Below are the code and all the weights of a small trained network. Each question names an input and a class and asks about switching units off, where a switched-off unit gives its printed mean instead of its output.

import numpy as np


def w(rows, s, z=0):
    codes = np.array(rows[::2]) - 128.0
    scale = np.full(codes.shape[1], s)
    scale[-1] = z or s
    return codes * scale


def f(y):
    return y / 2 * (1 + np.tanh(0.7978845608 * (y + 0.044715 * y**3)))


def log_softmax(a):
    a = a - a.max(-1, keepdims=True)
    return a - np.log(np.exp(a).sum(-1, keepdims=True))


def net(x, mask):
    res = np.array(x, float).reshape(1, 2) / 4 @ E
    y = f(res @ A[0][:, :-1].T + A[0][:, -1])
    res = res + np.where(mask, y, B[0][:, -1]) @ B[0][:, :-1]
    return log_softmax(res[-1] @ U[:, :-1].T + U[:, -1])


A, B = {}, {}
E = w([
[117,238,204],'x0',
[255,152,115],'x1',
],0.0094)
A[0] = w([
[220,163,105,116],'N1',
[219,152,109,105],'N2',
[233,135,149,106],'N3',
[164,130,110,248],'N4',
[103,218,226,100],'N5',
[139,41,46,110],'N6',
[121,211,181,117],'N7',
[25,102,162,118],'N8',
[2,126,117,110],'N9',
[128,20,52,102],'N10',
[15,122,138,119],'N11',
],0.01,0.012)
B[0] = w([
[178,165,85,167],'N1',
[253,153,79,159],'N2',
[187,157,92,164],'N3',
[1,171,101,254],'N4',
[170,51,231,204],'N5',
[178,58,224,186],'N6',
[139,95,182,185],'N7',
[218,182,71,194],'N8',
[212,144,79,200],'N9',
[178,47,203,192],'N10',
[217,181,66,198],'N11',
],0.0098,0.0099)
U = w([
[180,157,37,54],'0',
[132,88,239,51],'1',
[1,147,81,254],'2',
],0.015,0.0046)

Each question gives the input, the list of numbers given to net, and the class t.
The units are the neurons (one row each of A and B). Each row of codes is followed by its name. A weight is (code - 128) times the scale printed after its matrix; where a second scale follows, it is the last column's (A, B and U).
mask holds one flag per neuron, in row order. A switched-off neuron (its flag False) gives its mean, the last column of its row in B, instead of its output. The means were averaged over made-up inputs and are rounded, as every weight is.
A unit's drop is (log p(t) with every unit on - log p(t) with that unit switched off) / (log p(t) with every unit on - log p(t) with every unit switched off).
The circuit of an input: a set's keep is (log p(t) with only the set's units on - log p(t) with every unit switched off) / (log p(t) with every unit on - log p(t) with every unit switched off). Starting from all 11 units, units are removed one at a time, each time the one whose removal leaves the highest keep (on an exact tie, the one counted first), for as long as the keep stays at least 0.8.
units of the circuit, in order: the units of the circuit, biggest drop first
unit that matters most: the unit with the biggest drop
k most important neurons: the k neurons with the biggest drops, biggest first
drop of u: that unit's drop, to one decimal
input [-7,6], class 1: unit that matters most => N6
input [3,-2], class 2: units of the circuit, in order => N6; N10; N2
input [7,6], class 1: 4 most important neurons => N5; N7; N11; N8
input [8,6], class 1: 2 most important neurons => N5; N7
input [-5,2], class 1: 2 most important neurons => N6; N10
input [-7,-6], class 1: 2 most important neurons => N10; N6
input [3,-1], class 2: 2 most important neurons => N6; N10
input [4,-5], class 0: 2 most important neurons => N11; N8
input [-3,-2], class 2: 3 most important neurons => N5; N7; N2
input [6,-7], class 0: 3 most important neurons => N11; N8; N9
input [-5,3], class 1: 2 most important neurons => N6; N10
input [-6,-4], class 1: 2 most important neurons => N10; N6
input [-2,0], class 2: drop of N5 => 0.1
input [4,-4], class 0: units of the circuit, in order => N11
input [-5,4], class 1: drop of N6 => 0.5
input [-4,-7], class 0: drop of N11 => 0.0
input [-1,-3], class 2: drop of N3 => 0.1
